Below are the code and all the weights of a small trained network. Each question names an input and a class and asks about switching units off, where a switched-off unit gives its printed mean instead of its output.

import numpy as np


def w(rows, s, z=0):
    codes = np.array(rows[::2]) - 128.0
    scale = np.full(codes.shape[1], s)
    scale[-1] = z or s
    return codes * scale


def f(y):
    return np.maximum(y, 0)


def log_softmax(a):
    a = a - a.max(-1, keepdims=True)
    return a - np.log(np.exp(a).sum(-1, keepdims=True))


def net(x, mask):
    res = np.array(x, float).reshape(1, 7) / 4 @ E
    y = f(res @ A[0][:, :-1].T + A[0][:, -1])
    res = res + np.where(mask, y, B[0][:, -1]) @ B[0][:, :-1]
    return log_softmax(res[-1] @ U[:, :-1].T + U[:, -1])


A, B = {}, {}
E = w([
[146,214,206,83,148,160,106],'x0',
[112,107,183,136,81,97,140],'x1',
[144,152,75,158,205,80,100],'x2',
[84,173,75,163,162,186,153],'x3',
[116,108,200,170,152,122,8],'x4',
[143,95,150,101,139,125,138],'x5',
[192,123,109,153,106,193,147],'x6',
],0.012)
A[0] = w([
[6,160,119,140,151,93,105,127],'N0',
[74,132,111,131,127,121,115,153],'N1',
[154,133,84,145,152,130,115,199],'N2',
[121,140,169,175,129,147,131,202],'N3',
[170,127,152,101,93,163,138,93],'N4',
[102,105,146,102,89,173,148,160],'N5',
[138,71,107,134,99,97,160,120],'N6',
[105,105,145,106,142,105,168,129],'N7',
[150,136,97,142,82,128,154,128],'N8',
[100,180,121,121,137,110,124,22],'N9',
[163,146,91,105,147,157,147,47],'N10',
[108,51,97,140,99,115,141,106],'N11',
[132,142,117,126,126,174,154,37],'N12',
[85,176,105,152,169,191,109,59],'N13',
[86,109,136,114,168,98,159,198],'N14',
[116,154,81,126,96,153,206,253],'N15',
[136,156,127,135,142,142,198,94],'N16',
[86,146,101,115,161,206,80,171],'N17',
[116,93,158,182,113,134,93,129],'N18',
[93,113,164,85,43,174,140,174],'N19',
],0.018,0.0029)
B[0] = w([
[90,47,141,7,143,100,104,225],'N0',
[100,79,149,119,132,118,117,167],'N1',
[118,95,199,107,124,128,142,195],'N2',
[156,112,119,124,90,129,95,174],'N3',
[49,117,115,131,133,101,128,190],'N4',
[120,92,187,147,160,183,131,193],'N5',
[140,148,98,104,216,193,154,206],'N6',
[180,128,101,101,132,126,91,168],'N7',
[81,136,130,143,152,171,134,185],'N8',
[68,79,84,134,126,162,98,163],'N9',
[125,96,220,134,97,110,134,186],'N10',
[44,122,135,162,195,229,166,210],'N11',
[161,133,137,160,112,143,147,173],'N12',
[183,169,53,96,141,143,129,224],'N13',
[147,98,118,81,127,137,97,177],'N14',
[185,115,151,225,126,175,162,249],'N15',
[174,138,187,160,124,132,160,191],'N16',
[204,127,105,82,140,138,165,219],'N17',
[180,147,175,125,79,57,131,194],'N18',
[43,83,239,154,116,137,127,230],'N19',
],0.011,0.016)
U = w([
[96,87,193,121,112,99,96,203],'0',
[135,117,92,98,183,159,148,249],'1',
[151,183,156,129,131,106,85,62],'2',
[108,178,123,126,125,110,112,2],'3',
[135,133,178,216,138,166,164,116],'4',
[247,149,143,122,97,94,98,173],'5',
],0.015,0.0037)

Each question gives the input, the list of numbers given to net, and the class t.
The units are the neurons (one row each of A and B). Each row of codes is followed by its name. A weight is (code - 128) times the scale printed after its matrix; where a second scale follows, it is the last column's (A, B and U).
mask holds one flag per neuron, in row order. A switched-off neuron (its flag False) gives its mean, the last column of its row in B, instead of its output. The means were averaged over made-up inputs and are rounded, as every weight is.
A unit's drop is (log p(t) with every unit on - log p(t) with that unit switched off) / (log p(t) with every unit on - log p(t) with every unit switched off).
The circuit of an input: a set's keep is (log p(t) with only the set's units on - log p(t) with every unit switched off) / (log p(t) with every unit on - log p(t) with every unit switched off). Starting from the 12 units with the biggest drops (on a tie, the unit counted first), units are removed one at a time, each time the one whose removal leaves the highest keep (on an exact tie, the one counted first), for as long as the keep stays at least 0.8.
units of the circuit, in order: the units of the circuit, biggest drop first
k most important neurons: the k neurons with the biggest drops, biggest first
drop when u is switched off: that unit's drop, to one decimal
input [0,5,-8,6,6,8,7], class 0: 2 most important neurons	N15, N19
input [5,0,4,4,2,8,-6], class 1: most important neuron	N19
input [0,7,6,4,-1,0,-2], class 0: 2 most important neurons	N6, N17
input [-7,5,2,8,-8,4,-5], class 4: 2 most important neurons	N15, N16
input [7,4,4,2,0,2,-3], class 1: 3 most important neurons	N19, N10, N18
input [-6,1,8,-5,1,2,-6], class 1: 2 most important neurons	N6, N19
input [-1,-8,7,-8,7,6,0], class 5: 3 most important neurons	N19, N11, N0
input [-6,-8,2,-7,-2,0,4], class 4: 2 most important neurons	N0, N13
input [-6,8,-2,-1,-3,7,-8], class 1: 2 most important neurons	N6, N11
input [2,2,4,2,-5,8,-2], class 5: 2 most important neurons	N11, N19
input [8,2,5,4,4,8,0], class 5: 2 most important neurons	N11, N6
input [-4,-7,8,-5,-1,-8,7], class 4: 2 most important neurons	N0, N10
input [-5,-8,4,-8,2,7,0], class 1: 2 most important neurons	N15, N19
input [1,-6,5,4,-7,-3,-2], class 4: units of the circuit, in order	N15
input [8,-7,-1,5,-3,-7,-4], class 5: drop when N6 is switched off	0.2
input [-2,-4,1,6,-8,0,4], class 4: drop when N17 is switched off	0.0
input [5,1,6,-2,6,0,1], class 5: drop when N19 is switched off	0.1
